Levels
[ 105  -54  -81 -262 -128  352  256 -410 -187 -183   61 -142   24  -67
  187  140  265   38  142 -176 -180  379 -727 -149  399  190  220 -320
  171   77 -190 -111  -28   69 -208  277 -122   12  -73]  4
[  28  242  291 -429   25 -230 -194  367   44  -11  -87  237  -78   85
 -158   -6 -171  111 -360 -141   88  -24    3   33  158    0 -173 -109
 -229 -376  323  -15  -57  236  -93 -337  213   99   52]  8
[ 212  -47   79   78  -91    0 -213 -113    2  160  -20  109   92 -365
  -12  -69  190 -231   31    3  435 -164  -58  170   36 -177 -109   27
 -221  172  186 -191  -90   60   28  130  304  185 -172]  5
[ -87  268   36  -53 -267 -241 -425  345  157   -7  -39   88  205  155
 -201   -6 -283  -87 -481  139   41 -224  122  289  -36 -395 -239  -53
 -286  -74   46  186   61   -2  -24 -401  218 -151   35]  16
[ -96  -27   26   42   15  129  163 -229 -154 -186  115 -242  -45 -192
   51   98  259  -39  267  -81  -65  170 -202  -83  -15   96  167 -206
  265  -62  -59  -45   68   30    1  165 -154  145 -236]  17
[ -50   66   98  105   28   80 -154  260 -181 -216   46   75  440 -191
 -178   75   16  -94 -158    1   43  103 -245   25   11 -210  -67 -363
   60   20  -72  235  123 -281  -43  -18    5  108   18]  23
[-186  -42   67   45  120 -255   91  -54   34 -202  188   47  145 -256
 -157  -23  174  265  -73  -28   97   20 -222  181   37 -114 -145   50
  -21  143  165   11   52 -222   23    3  209  163  -31]  23
[ -84  180  326 -404  -26 -187   26  175    6 -162    4   71  -52   99
 -161  103 -113  171 -207 -179   59   77 -235   59  171  152  -79 -156
 -187 -312  104  -33  -36  278 -153 -263   12  156   76]  12
[-123  250  163 -429  -99  -97  -21  163  -10 -213   37  -25  -30  155
  -82  137 -120  132 -233  -39 -214  101 -190   41  105   58   26 -241
  -38 -291   40   31  -60   89 -135 -211  -53    5   -3]  15
[  47  198   50   99 -275   -6 -265   20  260  102  -51 -101  -52   23
  -41   92  -22 -125 -197  114   67 -265  451  101  -67 -264  -19  115
  -18  -96   -1  -66   80  186  224 -159  189 -114 -278]  12
[ 129  298   21  -66 -326  110 -250  130  323   43  -75   17  108  198
 -148  195 -122  -68 -382   67   28 -186  189   46  210 -204   35  -62
    5 -119 -160   -5  152  216   92 -165  145 -220 -235]  8
[  31  -93    7  -24 -446  589  156 -460 -340 -326   31 -385  342 -126
  343  315  177  -84   53   34 -418  388 -595   29   62  -99  211 -326
   75  315 -584   47 -133 -252  -24  221 -266  -78  143]  16
[-141  184  -94   68 -303 -148 -217   52  170  -53   25  -94  105  203
  -80   24 -149  -20 -327  110  -96 -126   61  199   26 -315 -121   -4
  -95    1  -92  154  137   41    3 -284  107 -226  -38]  16
[-132  260   73 -201 -212 -221 -218  337   39 -210   91  197  409  209
 -161   68 -252   95 -608  160 -215  -37 -124  218  106 -286 -137 -258
 -222   -3  -24  272  -79 -288 -173 -263   74 -137  201]  25
[  -6  -26  227    1   22   97  -38   13  -69  -85 -109  -91  -29 -208
  -45   61   77   91  -13 -238  130  135 -114  -31   26  -69 -155   25
   -5 -127   35  -12  176  185  160 -183  173  142   22]  11
[  83  165  -56  -87 -636  486 -136 -159 -125 -241   10 -230  503  134
  203  354  -77 -228 -306  250 -442  133 -335  139   85 -282  208 -409
  -44  256 -619  148 -166 -286  -83   84 -229 -283   83]  17
[  93  101 -137 -312  179 -115   73 -189   21   71  132   32 -394 -142
   22 -110  324  -89  282  -89   68   16 -148 -208  250  265  224 -201
  255 -256  441 -273  -57  229 -192  295   65  144 -529]  2
[-243 -314   15  526  318 -154  309 -313 -299 -160  225 -153    6 -403
  -23 -176  436  -14  482 -242  272  206 -252  -93  -72   96  -43 -104
  261   85  134   66  253    6  -36  194 -104  380 -126]  23
[  32  150 -357  -95   16    0  -42 -141  140   57   58  -54 -254  106
  -26  -91  170  -71   66  -78  -89   48 -160 -225  349   23  141 -169
  352 -188  167  -28  256  231 -124   91   90 -175 -451]  2
[ -13  100  151 -317  -23 -156   27   -7   98  -50   -8   71 -149   35
  -39    5    7  257 -214 -162   11   55 -150   47  231   30 -117   56
 -121 -161  203  -94  -14  211  -35 -191  223   36   18]  7
[ 243  187 -158 -149   42 -165 -224 -153  336  303  102   95 -372 -313
  -30 -104  345 -221  166  178  284 -415  423    6   46  -44  172  114
  147  -95  559 -441 -141  124  104  346  380   85 -793]  2
[-245  -45   43    0  246 -237   75    2    3 -192  103  -49  -67 -261
 -183  -71  160  300   49 -169   99  104 -259   82   13  -70 -198   84
   88  -41  252   24  224  -49   71 -126  235  165  -78]  19
[-178  -43   41  107  -11  -53   27 -119  -49 -102  -22 -213 -143  -58
   19  -37   73  120   37 -187  -30  136  -80   -7  -16  -96 -147   76
   67 -107   38   68  230  185  106 -229   96   21    5]  14
[ -48   91  293 -522  234 -212  117  142 -154 -102  -16  140 -305    4
  -21  -68   20  241  -60 -326  -23  231 -241 -144  211  274  -82 -168
  -43 -460  424  -83  -74  300 -176 -193   77  241   55]  7
[   6    3 -167  -49  375 -165 -234  154  -94  129  -93   94 -338 -256
  -65 -343  163  -26  128 -261  138  102  -78 -226  106 -127 -224  -26
  203 -298  615   42  297  150   19 -137  401   79 -245]  2
[ -19    5   80   12   24   -8 -116  -87  -68  -15   42 -119 -114 -385
  104  -13  230  -50  107   82  -21  -66  247   69 -249 -190   -9   63
   79  -16  266 -128 -110 -166  224   82  198  139 -255]  18
[ 172  -85   60  -20   93  328   63 -190 -261  -20  -44  -92  -77 -329
  118   31  322 -172  316 -226  109  241 -282 -239  132  116  131 -263
  243 -104   66 -126   62  147   -3  242  -15  216 -231]  5
[  68  -30   68   -5  -61  121 -124   17  -85  -32 -118   20  107 -124
  -14  -17   29   32 -145 -201  102  152 -300    9  174 -187 -201  -41
  -84   11   11   66  166   94   30 -168  234    9  109]  6
[  50 -141  360  189  116 -100 -118    3 -163   82  -70   14  -46 -465
  -56  -96  177 -156  192 -201  535  -61   73   91 -183  -55 -231   84
 -208  -63  283 -129   18  230  132  -75  224  424  -41]  11
[ 109  164   16  122 -176  -54 -249  -62  279   89  155   -5  121 -361
 -105  119  231 -234  -16  368  243 -454  451  264 -199 -271  138   66
   12  177  136 -256 -167 -215  224  288  230   89 -565]  19
[ -29   79  220  -60    5  -31 -150  177  103  -68 -113    7   16 -130
 -203   65  -42  155 -191 -190  201    7  -73   70   70 -153 -238   90
  -90 -144   74   11  226  189  165 -308  292   79    5]  11
[  58  237 -230 -297 -258  -30 -107  -35    6   -2   51   65   13  353
   50  -32  -76 -156 -237   22 -209   70 -332  -62  400    2  120 -388
   -6 -132   -3   82  -31  162 -386  -21  -72 -232 -101]  3
[-138   32  163 -155  -26  -29  169  -92  -62 -244   89 -127   25  -48
 -122  138   79  117   64 -178   69  171 -458   49  150  157   20 -175
    5  -97  -98  -33   90  182 -124  -54  -95  168  -28]  15
[-280  -42  -20  -39   73 -210  215 -153  -54 -280  192  -62   33  -37
   11  -32  134  378 -116  -80 -255  212 -285   48  108  -59  -98   -6
   93   57  100  114   66 -202  -46  -75   73    9   95]  23
[ -19  101   65  -32 -202 -116   11 -261  220   75   32 -170 -340   42
  148   36  119   85  -63   35  -98 -156  448   32  -28  -54   43  235
   34 -135  143 -199  -60  261  193  -79  145  -66 -257]  11
[  61  237  -21   87 -378   -7 -282  -29  397  126  -61 -105  -59  132
  -15  114  -63  -35 -344  164  -32 -316  524  137    2 -344  -34  226
  -31  -35  -53  -64   92  177  274 -206  268 -263 -263]  11
[ 117  372  -60 -194 -562  174 -424   93  240  -26   -4  -61  274  110
   64  266 -148 -172 -513  446 -347 -274  329  257  -68 -469  117 -102
 -100  103 -195    6 -236 -303  139  -35  140 -345 -204]  17
[ 116  209 -179 -239   24 -114 -132    4   78  102   83  114 -172   24
  -86  -95  127 -227   55  -12  116  -75 -136 -126  286  106  155 -298
  137 -224  302 -118   19  219 -261  160   61   14 -444]  2
[ 179  334  -79 -213 -242  -45 -218  134  164  100   56  166   91  248
 -162   66  -68 -348 -200  100  148 -200  -49    0  321   40  203 -411
  -21 -194   13  -52  -32  271 -312   75  -72  -78 -366]  4
[  49  141  -40    3 -229   33 -126 -244  289   31  110 -181  -93 -259
   58  147  239  -29   -6  285  -43 -302  413  191 -163 -240  147  197
  111  125   82 -276 -138 -144  308  199  233  -47 -502]  17
[ 249  236 -134 -308 -471  504  -80 -126  -48 -118  -18  -59  301  238
  137  295  -17 -234 -244   91 -330  180 -455  -99  418  -31  327 -538
  107   33 -447   27  -93   -2 -238  191 -207 -271 -117]  4
[ 161   44   69  -69 -668  667 -121 -269 -192 -219 -124 -299  453    2
  334  386  -37 -139 -286  127 -442  248 -349  102   56 -326  113 -242
 -111  307 -665   98 -162 -229   89   17 -108 -257  243]  13
[-218   44  118   29  348 -315  126  118   -9 -155  185   21  -85 -211
 -362  -48  190   44  252 -194  372    9 -217  -20   49  217   -4 -195
  188 -261  266  -38  250  193 -122   24  -30  364 -333]  19
[ 171  208 -233 -288 -122  107 -178  -62   45   66   17   30 -106   29
   75  -14  111 -183  -61   59 -156    9 -132 -138  270  -48  176 -269
  165 -123  164  -76  -40   45 -147  158  102 -149 -360]  2
[ 166  357 -430 -142 -354  194 -266  -33  122  115    6  -56  -68  411
  124   25  -34 -380 -199  173 -383  -44   96 -246  326 -121  319 -437
  321 -226  -77   96   76  152 -216   90 -116 -436 -439]  2
[ -37  267   56 -183 -410  -42 -263  127  199  -61  -67  -41  110  265
  -31  137 -246   60 -518  107 -204 -102   94  197   80 -304 -121    9
 -214  -66 -130  103    2   68   41 -364  154 -266   78]  13
[  -5  -38  -39  -11 -420  487   72 -313 -233 -343   49 -280  466  -84
  189  301   98  -34  -90   70 -350  321 -643  107  117 -186  133 -322
   30  356 -573  122  -52 -326  -50  149 -176 -127  154]  18

Levels
[  33   52  501 -116 -176 -150   31 -250   93  157 -395  -78 -184   41
   87  -89  -30 -170  160   46  230  -50  -12   34 -116  110   80 -147
   25 -227   22   84  -31 -129  126   86  -29  107 -142]  13
[ -92 -232  126  115  261  -91 -298  213  389   -1 -178 -232   78  -90
 -242  -47 -127  166  444  -38 -192   86  -32   -2 -149  -68  -80  120
 -100  -92  102   41  280   -3  170  -88  -48  174  -64]  16
[  12    7  595 -155  -16 -364  -24 -173  305  146 -308   90 -176   31
  118   25   -2 -284  -67  151  183   41   90   -6  -61   73  -42 -227
   -6 -140  275   58   50   -7  183 -178 -147  165 -143]  6
[ -49  200  -82  126 -174   27  308  -38  198  -15  492   82  285   33
  257  183  -82   16 -199 -145 -315 -239   70 -119   11 -247  118  169
   40   65 -287   88 -146 -130   81  -62 -161  -69  138]  21
[ 198   74 -202 -138 -137  162    5 -138   11 -114  -72 -122 -284   59
  176 -224   56  -25 -101    1   15 -153 -144 -138  -53  -71  181    6
  121 -215  -29   -3 -261 -191  121  -11  -77  -75  191]  33
[-205 -336  141   88   -8 -390   -7   10  459  157 -298 -305  386  -67
  281  356 -102  286 -100 -303  108 -327  103  280  -87  -37  139  -60
  207   66  467  -74  338  134  248  180 -300   16   81]  24
[  84  161 -441 -130 -196  209   76   84 -178  -74  -44   56 -190   66
  -90 -173  230  212 -128  100  -42 -161  -75  -94   42  -55   48 -107
  -65  -24 -147    7 -196  -79  -85  171  -44 -106  156]  31
[-119   80  332  -76 -133 -633  174 -132  -52  103  133  316   89  200
  303  338  225 -125 -163   31   79  -44   71   45  111   99   18 -240
  -22  -58 -200  152 -136  119  -87   -1 -337    5 -311]  8
[  70  144  -94  -80 -216    0  180  -51   26   11 -117    0  -27   80
  187    2  112   89 -306  -28   99 -269   14  -10   -6  -18   86 -107
   55   35  132   -8 -178  -61   21  134 -178 -105  159]  27
[-231  164 -337 -225 -326  -42   39   -6 -123   11 -427  114 -157 -188
 -433  -97  534  332 -103  289   61 -171  -24  252  197  -39  110 -489
  -75 -209   40   12   99   12 -162  489   43  -66  225]  32
[-108  -89  378  -69   27 -420 -197 -101   91   21 -498 -130 -109  -25
  -80  -25  196    0  310   50  220   42  -93  145  -50  145   51 -168
  -10 -290  193   69   85   14   24  122 -111   87 -116]  14
[ -67   26  197 -116  -82  -36   -1   41  106  136 -247   91 -107  -76
 -184 -162   49  -40   93  226   47  -24   76 -108  -70  -55  -79  -62
  -91  -35   20  -12  213  -73  140  -54  106  155   80]  4
[-142  -62  -81  -80 -187  353   82   99  341  200 -144  -44   26 -256
 -293  -99 -152  204    4  141 -230 -198  214  -41  -76 -309    0  -83
  -52   80  -66  -60  443  -41  280   90  202  148  197]  28
[ 216  222 -170 -172 -126  290   36  -26 -211  -23 -242  -64 -403  127
   10 -468   78 -150   94  105  260  -41 -161 -344 -132   13  -12  214
  -32   -8  103  -86 -209 -290   66 -180  140   -9  354]  0
[ 408  262  115 -282 -280  504  239 -282 -245   98  156   57 -610  301
  367 -346 -307 -524   62  -25  137    8   -8 -596 -176  -44   43  227
  -24   45 -444   18 -404 -255  241 -402  154   68 -131]  6
[-121  154 -266 -101   37 -103 -107  279 -239 -112  -75  254 -150   -4
 -435 -193  439  138  177  297  -57  113  -56 -173   90  -21 -171  -42
 -269    4 -105   15   36   32 -187  -31   51   30  116]  3
[  69   11  230 -111  -68 -106   55  -65   70  113  -49   66 -140  114
  173  -41  -71 -178   10   36   90  -25   38 -183  -90    4  -23   17
   -9   -6  -43   19  -21  -61  165 -191  -65  100  -74]  5
[ 181 -176   87  141  170   60 -139   18  277  -67   31 -385   37  116
  314  -88 -332  -20  286 -314  -70  -79 -138 -203 -266  -54   86  421
  122  -64   40    4  -83 -167  285 -226 -143   37   30]  18
[ 243  364 -127 -172  -78  422  -35   32  -69 -243 -252   11 -462  -38
 -248 -523  219 -113  -59  257   21  -16  -73 -355  -65  -90  -52   70
 -134  -72  176  -33 -290 -218    9 -116  129  -51  360]  26
[ -40 -312  -90   85  -13 -186   27   -2  357   62  185 -170  289    2
  385  207 -191  210 -117 -195 -213 -293   12   45  -98 -188  194   87
  245  -81 -123   -3  154  -35  290   13 -254    2   73]  32
[  48 -180  145 -167  -15    7  -38  -54  101  191  -86  -86 -237  125
  182    7 -249 -167  216 -109  100   36   59 -207 -126  -22  -14   52
  -11   69  -70  -26  138   46  275 -258  -10  172 -221]  6
[-137  161 -114  142  -96  -23  185  125  205    2  295   97  304  -29
  -40  155   34  188  -79  -43 -319 -165   66   -3   39 -187   14   47
  -79   63 -184   99  -11  -61  -14   67 -137  -22  102]  20
[ -72 -150  409 -123   67 -232 -271 -218  210  -10 -474 -269 -270 -116
  -70 -149   31 -181  470   14  161  111 -103    7 -117    7  123  -16
   56 -365  170   25  169  -63  217  -83   38  157  -33]  14
[-153  -93   97 -165   30 -160 -135   60  173  123 -277   37 -171  -70
 -226  -19   81  -21  181  141   53   92   66  -20   -1  -41  -84 -153
 -117  -25  164  -19  294   84  126 -122   28  176  -31]  4
[-107  -83 -431  121  142   86 -106  256   41 -127  354 -114  119   31
 -105   53  -24  231  383 -207 -365   29  -86 -180  -18 -196    8  302
 -114   63 -338   42   52   25   16 -119  -58    4   -2]  18
[-327 -163  230 -108 -279 -189  112 -113  494  341 -592 -159  193 -278
  -83  242   -4  252 -188   -4  162 -335  243  414    2 -100  122 -429
  110    4  495  -75  530  103  248  376  -52  105  142]  26
[ -76 -386  333   -3  204 -340 -220   89  215  135  -79 -111   27   79
  102  140 -195    0  404 -107  -39   99   54  -83 -155   13  -63   75
  -30  -17 -127   42  301  157  230 -188 -135  209 -370]  10
[-302   73 -248  -54 -158 -342   78   55  -16  -60 -114   94  167  -99
 -105  223  465  298 -168   25   -3 -199   32  197  186  -82   96 -242
  -18   -8  132   -2   94  150 -140  282 -187 -117  190]  26
[ -86 -173 -463 -105 -123  265  -15   77  138   77   55 -128  -75  -85
 -103  -13  -86  262  107  -55 -239 -142   12  -30   -2 -239  121  -41
   18  -19 -253  -36  227    7  190   71   51   47   71]  33
[  95 -191  426  -76  210 -239 -177 -102  393   99  -27 -115 -217  168
  236  123 -294 -290  244 -134   -7  196   23 -113 -126   30  -52   -7
  -34  -85   91  102    8   65  250 -408 -228  204 -401]  12
[-148  166 -210  -47 -358  244  289  -63   -4   91   78   -4   92 -108
  -13   19   24  133  -55  -62 -112 -290  105  -64   17 -244  154   35
   17   87 -240  -23   94  -83  100  182  102  -40  235]  23
[ -93  192  -62   13 -150 -243   74 -157 -101 -197  -24  -71   48   -6
  139   10  336   27   25  -90   55 -169 -160   12   54  -44  229   79
  100 -219  -14   46 -223 -122  -70  135 -140 -154  246]  20
[-216 -154 -213   65  -18 -618   29   11   -3 -140   91  -47  351   55
  371  367  353  284 -188 -221   18 -280  -66  152   95  -40  209    3
  194  -43   74  -13  -11  149  -49  169 -419 -188  147]  27
[-158  -99  214  -53   19 -268    0   25   93  118  241  190   20   54
   -1  185  -37  -83  243   42 -214  112  114 -128   10 -107  -58  -33
 -127  -15 -449  122  180  124   93 -179  -74  164 -344]  10
[-322 -274 -230    6 -162 -464   81   27   65  112 -150 -132  371  -28
  237  426  206  436 -123 -257  102 -367   46  309   80  -36  209 -161
  177   66  123  -62  275  221   38  373 -297 -101   73]  27
[ 127 -101  193 -144  135   -8 -252    9   -2    2 -272 -134 -406  138
  -61 -187  -66 -152  447   -9  112  209  -85 -215 -136   97  -78   43
 -132  -94  -18   46  -30   20  104 -214  -10  149 -274]  12
[  13   79 -389 -144 -112  159   62  132 -217   78   -3   50 -210  157
  -55 -114   75   69  119  -11   79  -22  -52 -208    2  -18  -54   63
 -131  160 -116  -46  -41  -25  -18  -82   33   15   63]  2
[ 100  255   -8  -22 -148  100   95  -38   55  -26 -235  -98 -102   76
   11 -110   85   43  -65  -56  124 -147  -74    0  -41   60   40  -45
  -40  -30  230   42 -265 -149  -34  127 -115  -63  129]  20
[ 398 -110  589 -110  169   24 -170  -21  228  126 -344 -142 -392  282
  247 -227 -379 -321  156  -15  233  118   11 -298 -312  207 -174   72
  -67    6  225   40 -163  -74  277 -362 -136  202 -348]  9
[-228   28 -284  107  -25   20   48  241  161  -15  150   12  262 -106
 -227  127   94  322   84  -50 -302 -124   64   11   44 -209  -14   48
 -121  114 -114   30  186   49  -13  104  -51    3  121]  21
[   6  373 -132 -234 -377  354  246  -72 -204  140 -138  202 -321  -29
 -244 -341  147 -103   -7  287   92  -85   29 -222   13 -103  -17  -65
 -141    8 -191  -17  -31 -237   13   18  279   49  272]  2
[ 112   31  298  -52   22  -90   -5  105  206  142 -235   81  -80  101
   -3 -110  -73  -56  -65  149   97  -27   64 -111 -130   78 -167  -67
  -97   51  211   23   13  -72  120 -131 -100  135  -39]  4
[ 129  314 -140 -110 -134   78  102  126 -180   23 -234  158 -214  152
 -132 -289  239   26 -114  217  203  -62  -78 -156  -21  111 -140  -50
 -161   64  158   -1 -235 -177 -131   12  -18  -28  225]  1
[ -23  129 -147  -36 -116  -85  132  -36   70  -97  109   36   35   26
  173   73  163   39 -226  -52  -66 -186    9  -74   44 -134  102    7
   46    9   32    8 -139  -22   25  -17 -181 -101  193]  26
[-127  -25 -152   81   59 -421   52  252   81   74   83  149  283  147
   81  206  175  233 -135   -6   -9 -107  -12   55   36   45 -108  -20
  -66  142  123   28   30   44  -91  -10 -306  -11   71]  1
[  -2    9  437 -168  -18 -372 -129 -141  -90   -1 -361   49 -271   68
    0  -96  220 -189  229  146  240   99  -49  -67  -46  143   -1 -140
  -51 -236    1   75  -42   19   16  -32  -71   88 -196]  10
[-376   21   24   14 -280 -380  147  -63  145  167 -368  -72  317 -140
  -75  311  277  351  -64  -94  141 -305   54  445  115   19  167 -333
   52  -62  242   31  222   77  -63  512 -170  -45  101]  20
